Below are the code and all the weights of a small trained network. Each question names an input and a class and asks about switching units off, where a switched-off unit gives its printed mean instead of its output.

import numpy as np


def w(rows, s, z=0):
    codes = np.array(rows[::2]) - 128.0
    scale = np.full(codes.shape[1], s)
    scale[-1] = z or s
    return codes * scale


def norm(h):
    return h / np.sqrt((h * h).mean(-1, keepdims=True) + 1e-5)


def f(y):
    return np.maximum(y, 0)


def log_softmax(a):
    a = a - a.max(-1, keepdims=True)
    return a - np.log(np.exp(a).sum(-1, keepdims=True))


def net(x, mask):
    res = np.array(x, float).reshape(1, 2) / 4 @ E
    u = 0
    for l in range(2):
        y = f(norm(res) @ A[l][:, :-1].T + A[l][:, -1])
        res = res + np.where(mask[u : u + 16], y, B[l][:, -1]) @ B[l][:, :-1]
        u += 16
    return log_softmax(norm(res)[-1] @ U[:, :-1].T + U[:, -1])


A, B = {}, {}
E = w([
[143,206,144,158,126,2,120,129,66,149,111],'x0',
[27,60,148,140,56,59,213,136,143,125,183],'x1',
],0.0076)
A[0] = w([
[148,116,143,96,149,107,135,122,112,118,122,25],'L0N1',
[100,253,136,173,131,68,165,90,23,182,106,184],'L0N2',
[218,241,51,102,204,141,59,102,143,159,63,156],'L0N3',
[133,115,121,92,150,165,197,123,180,102,87,161],'L0N4',
[128,169,124,119,136,142,95,138,117,111,195,5],'L0N5',
[118,114,125,152,90,135,110,161,157,168,79,96],'L0N6',
[116,137,82,133,164,138,132,155,105,140,181,107],'L0N7',
[68,116,197,154,48,70,222,148,142,162,209,198],'L0N8',
[82,129,72,36,74,219,101,135,177,111,143,194],'L0N9',
[133,138,130,120,115,127,128,121,125,119,127,90],'L0N10',
[178,92,111,109,108,113,125,153,136,151,139,72],'L0N11',
[168,150,95,131,118,76,108,105,220,90,144,76],'L0N12',
[123,163,71,112,111,119,109,125,162,123,158,111],'L0N13',
[46,219,92,109,152,148,176,142,175,136,72,88],'L0N14',
[130,103,138,131,195,110,162,130,121,126,140,99],'L0N15',
[131,128,107,155,132,84,98,136,207,81,137,76],'L0N16',
],0.0028)
B[0] = w([
[159,142,102,133,133,140,154,159,137,106,161,128],'L0N1',
[168,40,26,132,140,156,147,205,171,60,128,235],'L0N2',
[121,64,252,120,49,130,156,60,99,131,160,249],'L0N3',
[165,114,71,178,125,70,107,151,91,100,145,169],'L0N4',
[73,109,107,119,119,120,125,129,200,89,141,128],'L0N5',
[135,108,126,122,135,122,118,116,137,156,129,128],'L0N6',
[126,134,148,133,128,110,117,126,105,111,156,128],'L0N7',
[203,106,218,106,157,187,46,49,80,139,78,253],'L0N8',
[182,88,99,193,127,53,117,195,72,87,89,204],'L0N9',
[119,128,116,122,97,148,138,110,112,127,96,128],'L0N10',
[160,152,107,139,122,141,105,161,150,104,122,128],'L0N11',
[150,133,140,118,123,123,145,151,140,120,105,128],'L0N12',
[133,135,122,106,128,124,157,142,128,109,112,128],'L0N13',
[114,91,127,147,134,120,113,112,137,151,97,128],'L0N14',
[143,124,140,104,104,125,112,147,119,116,110,128],'L0N15',
[112,123,143,135,123,141,102,108,125,163,97,128],'L0N16',
],0.004,0.0052)
A[1] = w([
[110,128,111,127,129,123,98,90,124,120,170,60],'L1N1',
[104,136,56,89,146,208,150,154,228,164,156,28],'L1N2',
[122,227,118,136,151,35,132,135,104,144,116,92],'L1N3',
[164,84,150,155,130,137,101,144,100,101,126,112],'L1N4',
[2,123,153,123,94,79,207,137,152,150,186,71],'L1N5',
[76,110,54,66,149,222,151,149,252,140,162,26],'L1N6',
[152,233,107,89,191,169,81,115,138,159,102,68],'L1N7',
[149,232,122,120,195,177,100,121,125,148,113,57],'L1N8',
[150,109,103,156,143,111,106,177,79,85,126,98],'L1N9',
[125,147,114,119,149,138,122,105,125,143,132,86],'L1N10',
[113,233,87,135,127,33,134,158,103,166,134,5],'L1N11',
[143,96,184,83,94,147,110,75,142,138,128,44],'L1N12',
[128,139,52,145,130,117,127,160,133,111,127,77],'L1N13',
[115,127,108,160,136,107,128,181,145,124,137,81],'L1N14',
[115,127,128,134,132,131,112,111,111,131,134,72],'L1N15',
[32,134,159,115,82,96,170,120,161,149,186,39],'L1N16',
],0.0077,0.0026)
B[1] = w([
[137,122,128,123,149,117,122,129,135,139,113,128],'L1N1',
[104,126,77,165,133,20,166,172,139,103,154,157],'L1N2',
[123,24,44,170,164,209,151,199,176,24,161,208],'L1N3',
[93,173,119,120,134,74,181,128,131,161,125,253],'L1N4',
[198,242,199,43,79,200,1,48,89,179,65,221],'L1N5',
[164,117,59,237,196,30,132,234,92,26,142,182],'L1N6',
[98,142,208,58,8,104,68,28,99,163,130,192],'L1N7',
[68,121,208,67,49,132,97,68,114,160,131,186],'L1N8',
[106,160,149,105,122,132,164,133,150,172,133,210],'L1N9',
[104,118,157,106,118,135,135,142,133,128,135,133],'L1N10',
[91,16,13,236,234,167,192,239,219,33,168,188],'L1N11',
[106,147,95,125,148,98,170,167,164,166,135,197],'L1N12',
[118,151,159,114,133,94,129,102,110,147,118,138],'L1N13',
[143,123,145,94,113,124,138,102,141,126,112,139],'L1N14',
[132,119,150,120,121,104,152,142,133,110,152,129],'L1N15',
[169,194,167,65,129,161,86,54,119,158,104,190],'L1N16',
],0.0057,0.0067)
U = w([
[172,136,234,22,58,158,27,5,100,150,86,167],'0',
[159,49,23,211,169,129,121,223,135,1,122,178],'1',
[86,172,141,90,158,53,254,140,159,245,102,140],'2',
[57,180,85,150,168,170,97,94,146,159,189,2],'3',
[13,207,69,150,198,187,72,98,155,158,122,40],'4',
],0.0094,0.0059)

Each question gives the input, the list of numbers given to net, and the class t.
The units are the neurons (one row each of A and B). Each row of codes is followed by its name. A weight is (code - 128) times the scale printed after its matrix; where a second scale follows, it is the last column's (A, B and U).
mask holds one flag per neuron, layer by layer. A switched-off neuron (its flag False) gives its mean, the last column of its row in B, instead of its output. The means were averaged over made-up inputs and are rounded, as every weight is.
A unit's drop is (log p(t) with every unit on - log p(t) with that unit switched off) / (log p(t) with every unit on - log p(t) with every unit switched off).
The circuit of an input: a set's keep is (log p(t) with only the set's units on - log p(t) with every unit switched off) / (log p(t) with every unit on - log p(t) with every unit switched off). Starting from the 12 units with the biggest drops (on a tie, the unit counted first), units are removed one at a time, each time the one whose removal leaves the highest keep (on an exact tie, the one counted first), for as long as the keep stays at least 0.8.
circuit, biggest first: the units of the circuit, biggest drop first
k most important neurons: the k neurons with the biggest drops, biggest first
k most important neurons of layer l: the k neurons of layer l with the biggest drops, biggest first
drop of u: that unit's drop, to one decimal
input [8,7], class 1: 3 most important neurons : (L1N11 L0N3 L1N3)
input [-4,0], class 1: circuit, biggest first : (L1N6)
input [-5,5], class 0: 4 most important neurons : (L0N2 L1N5 L1N11 L1N3)
input [3,-3], class 2: 2 most important neurons : (L0N3 L0N2)
input [-2,3], class 2: 2 most important neurons : (L0N8 L0N3)
input [5,5], class 0: 3 most important neurons : (L1N5 L0N9 L1N16)
input [-4,4], class 0: 3 most important neurons : (L0N2 L1N11 L1N3)
input [0,-3], class 2: 3 most important neurons : (L0N3 L0N8 L1N12)
input [-3,2], class 2: 2 most important neurons of layer 0 : (L0N9 L0N2)
input [8,-7], class 1: 4 most important neurons of layer 1 : (L1N3 L1N11 L1N5 L1N16)
input [-7,8], class 0: 2 most important neurons : (L1N5 L0N2)
input [-3,-2], class 2: 2 most important neurons : (L0N9 L0N2)
input [3,0], class 2: drop of L0N2 : 3.2
input [0,0], class 2: drop of L1N13 : 0.0
input [4,-2], class 1: drop of L0N8 : 0.7
input [-6,-4], class 1: most important neuron : (L0N8)
input [-6,8], class 0: drop of L1N5 : 0.8
